Below are the code and all the weights of a small trained network. Each question names an input and a target symbol and asks about switching units off, where a switched-off unit gives its printed mean instead of its output.

import numpy as np


def w(rows, s, z=0):
    codes = np.array(rows[::2]) - 128.0
    scale = np.full(codes.shape[1], s)
    scale[-1] = z or s
    return codes * scale


def norm(h):
    return h / np.sqrt((h * h).mean(-1, keepdims=True) + 1e-5)


def f(y):
    return np.maximum(y, 0)


def softmax(a):
    e = np.exp(a - a.max(-1, keepdims=True))
    return e / e.sum(-1, keepdims=True)


def log_softmax(a):
    a = a - a.max(-1, keepdims=True)
    return a - np.log(np.exp(a).sum(-1, keepdims=True))


def net(x, mask):
    ids = ['ΓΔΘΨΩαζηπστφ'.index(c) for c in x.split()]
    T = len(ids)
    res = E[ids] + P[:T]
    u = 0
    for l in range(3):
        q, k, v = (norm(res) @ M[l].T for M in (Q, K, V))
        z = softmax(np.where(np.tri(T) > 0, q @ k.T / 2**0.5, -1e9)) @ v
        res = res + np.where(mask[u], z, O[l][:, -1]) @ O[l][:, :-1]
        u += 1
        y = f(norm(res) @ A[l][:, :-1].T + A[l][:, -1])
        res = res + np.where(mask[u : u + 4], y, B[l][:, -1]) @ B[l][:, :-1]
        u += 4
    return log_softmax(norm(res)[-1] @ U[:, :-1].T + U[:, -1])


Q, K, V, O, A, B = {}, {}, {}, {}, {}, {}
E = w([
[186,176,94,101,101,122,183,140],'Γ',
[159,253,198,167,223,207,127,112],'Δ',
[103,105,230,162,159,170,198,112],'Θ',
[114,105,158,189,157,77,173,169],'Ψ',
[132,75,111,151,89,158,168,109],'Ω',
[74,141,90,109,109,168,167,59],'α',
[132,142,119,185,154,185,172,134],'ζ',
[115,103,116,124,114,169,87,98],'η',
[129,163,154,158,113,132,144,150],'π',
[129,164,123,191,170,110,72,22],'σ',
[166,149,82,158,107,168,155,95],'τ',
[138,177,233,111,42,98,41,40],'φ',
],0.027)
P = w([
[133,94,179,79,245,68,119,76],'0',
[135,77,136,186,55,227,184,156],'1',
[144,106,122,188,58,205,189,161],'2',
[147,106,87,191,70,191,147,127],'3',
[147,133,73,188,73,174,155,134],'4',
[150,140,67,178,91,164,154,127],'5',
[148,175,65,172,96,157,145,132],'6',
[146,163,59,168,94,152,134,115],'7',
[141,172,56,155,97,148,134,106],'8',
[138,182,60,153,93,142,135,100],'9',
[142,208,63,157,104,126,148,89],'10',
[141,215,72,141,108,131,141,109],'11',
[157,215,46,138,109,134,148,108],'12',
],0.011)
Q[0] = w([
[49,55,142,34,221,27,124,123],'0.h1',
[197,60,174,55,152,145,28,253],'0.h1',
],0.0052)
K[0] = w([
[203,126,136,145,132,190,27,238],'0.h1',
[193,218,119,134,3,173,158,196],'0.h1',
],0.0071)
V[0] = w([
[166,139,24,229,255,138,135,226],'0.h1',
[17,251,95,184,123,128,146,112],'0.h1',
],0.0073)
O[0] = w([
[241,172,64,160,243,114,127,185,43],'0.h1',
[22,150,27,100,209,105,254,78,253],'0.h1',
],0.0089,0.0031)
A[0] = w([
[187,129,66,87,38,233,66,38,2],'0.n1',
[48,202,106,153,107,192,128,56,93],'0.n2',
[249,135,248,69,87,60,207,188,89],'0.n3',
[172,165,137,60,131,2,91,113,32],'0.n4',
],0.0067,0.003)
B[0] = w([
[175,207,164,162,164,58,227,202,214],'0.n1',
[163,62,175,108,65,157,252,123,255],'0.n2',
[207,53,121,170,155,120,62,162,181],'0.n3',
[223,53,253,143,153,174,81,71,139],'0.n4',
],0.0083,0.0072)
Q[1] = w([
[140,179,142,146,154,70,228,100],'1.h1',
[5,109,139,38,217,89,100,126],'1.h1',
],0.011)
K[1] = w([
[120,137,199,64,255,58,141,95],'1.h1',
[200,93,59,100,58,209,136,165],'1.h1',
],0.0082)
V[1] = w([
[129,191,139,101,57,163,89,49],'1.h1',
[97,127,79,255,55,167,145,141],'1.h1',
],0.009)
O[1] = w([
[146,156,131,157,97,200,45,30,29],'1.h1',
[66,198,185,251,78,82,71,178,1],'1.h1',
],0.014,0.0021)
A[1] = w([
[180,153,197,145,35,138,129,82,99],'1.n1',
[196,151,22,200,86,56,172,23,254],'1.n2',
[127,21,176,182,191,63,120,40,196],'1.n3',
[111,220,147,121,84,199,124,254,90],'1.n4',
],0.0088,0.005)
B[1] = w([
[146,106,180,105,102,108,96,134,164],'1.n1',
[89,159,201,77,136,172,91,184,249],'1.n2',
[9,92,155,165,146,115,141,146,146],'1.n3',
[137,143,140,243,150,166,147,115,145],'1.n4',
],0.015,0.016)
Q[2] = w([
[70,164,245,71,176,142,185,172],'2.h1',
[108,129,228,139,100,150,128,128],'2.h1',
],0.011)
K[2] = w([
[154,79,150,52,251,154,127,2],'2.h1',
[139,159,86,88,176,107,135,97],'2.h1',
],0.0098)
V[2] = w([
[220,23,86,73,211,211,52,158],'2.h1',
[108,111,87,168,226,127,185,2],'2.h1',
],0.0077)
O[2] = w([
[117,153,103,144,157,99,115,42,245],'2.h1',
[102,99,84,162,178,209,2,120,135],'2.h1',
],0.022,0.011)
A[2] = w([
[11,138,81,186,79,155,145,177,127],'2.n1',
[77,151,36,129,191,118,132,82,3],'2.n2',
[110,140,77,102,73,159,79,111,239],'2.n3',
[171,84,115,102,113,191,96,210,193],'2.n4',
],0.013,0.0031)
B[2] = w([
[83,198,129,83,179,16,148,141,226],'2.n1',
[93,41,79,176,67,134,140,177,254],'2.n2',
[221,247,94,130,84,102,155,85,204],'2.n3',
[30,126,178,160,199,97,199,131,231],'2.n4',
],0.012,0.0063)
U = w([
[157,149,85,167,138,52,130,23,104],'Γ',
[151,115,63,176,112,195,86,144,96],'Δ',
[123,81,203,175,179,139,171,86,220],'Θ',
[238,89,135,84,183,65,133,148,116],'Ψ',
[179,67,154,208,78,130,128,176,110],'Ω',
[53,181,155,148,128,158,78,165,46],'α',
[134,148,83,168,156,62,96,215,124],'ζ',
[173,131,169,79,111,142,88,97,118],'η',
[143,5,119,90,103,161,156,154,77],'π',
[151,160,162,164,209,209,123,102,2],'σ',
[156,204,110,103,129,110,168,131,203],'τ',
[84,150,94,94,26,163,189,146,118],'φ',
],0.011,0.0076)

Each question gives the input, a string of symbols that net reads in full, and the target symbol t.
The units are the heads (2 rows each of Q, K, V and O) and the neurons (one row each of A and B). Each row of codes is followed by its name. A weight is (code - 128) times the scale printed after its matrix; where a second scale follows, it is the last column's (O, A, B and U).
mask holds one flag per unit, layer by layer, with each layer's heads first. A switched-off unit (its flag False) gives its mean, the last column of its rows in O or B, instead of its output. The means were averaged over made-up inputs and are rounded, as every weight is.
A unit's drop is (log p(t) with every unit on - log p(t) with that unit switched off) / (log p(t) with every unit on - log p(t) with every unit switched off).
The circuit of an input: a set's keep is (log p(t) with only the set's units on - log p(t) with every unit switched off) / (log p(t) with every unit on - log p(t) with every unit switched off). Starting from the 12 units with the biggest drops (on a tie, the unit counted first), units are removed one at a time, each time the one whose removal leaves the highest keep (on an exact tie, the one counted first), for as long as the keep stays at least 0.8.
units of the circuit, in order: the units of the circuit, biggest drop first
k most important neurons: the k neurons with the biggest drops, biggest first
top k neurons in layer l: the k neurons of layer l with the biggest drops, biggest first
input Γ Γ τ Γ, target Ψ: units of the circuit, in order	(1.h1, 0.h1)
input Γ ζ Γ τ σ Γ Ψ, target ζ: units of the circuit, in order	(0.h1, 1.h1)
input α Θ τ τ α α ζ α Γ α σ Ψ, target α: units of the circuit, in order	(2.h1, 1.h1)
input Ω Γ σ Ψ Γ, target Ω: units of the circuit, in order	(0.h1, 0.n3)
input α α α Γ ζ Γ Γ τ α Γ π, target α: units of the circuit, in order	(2.h1, 1.n2)
input Θ Γ Γ, target Θ: units of the circuit, in order	(2.n4, 0.h1, 0.n3)
input π ζ α σ α Ψ Ω, target π: 2 most important neurons	(0.n2, 0.n1)
input τ Γ σ Γ Γ Ω π Γ Γ τ η Ω, target τ: units of the circuit, in order	(0.h1, 2.n4)
input π π Ω, target π: 3 most important neurons	(0.n2, 0.n1, 1.n2)
input τ Ω Γ Γ Ω σ, target α: units of the circuit, in order	(1.n2)
input σ Γ τ π, target σ: units of the circuit, in order	(1.h1, 2.h1)
input Γ η Ω Γ Γ τ Γ Γ, target Γ: top 3 neurons in layer 0	(0.n1, 0.n2, 0.n4)
input η π Γ π η φ Γ Γ Ω Ω τ τ τ, target η: units of the circuit, in order	(0.h1, 1.n1)
input Ω Ω π τ, target Ω: units of the circuit, in order	(0.h1)
input Γ τ Γ Γ Γ Γ π τ, target Γ: 3 most important neurons	(0.n4, 0.n2, 0.n3)
input Δ Ω π, target Δ: top 2 neurons in layer 0	(0.n1, 0.n2)
input ζ τ η τ α π, target ζ: 2 most important neurons	(1.n2, 2.n1)
input Γ Ψ Ψ Γ Ω Ψ τ Γ Γ, target ζ: top 2 neurons in layer 0	(0.n2, 0.n4)
input Γ α α τ Ψ α ζ Θ Γ α Γ Γ α, target Γ: 3 most important neurons	(0.n1, 0.n4, 1.n2)
input Γ Γ Γ Ω Θ Γ η α α η Ψ, target Γ: most important neuron	(0.n3)
input Ψ α Γ Γ α α α Γ Ψ α Ψ, target ζ: 2 most important neurons	(0.n2, 1.n2)
input Γ α Γ Γ η Γ η, target Γ: top 2 neurons in layer 0	(0.n3, 0.n4)
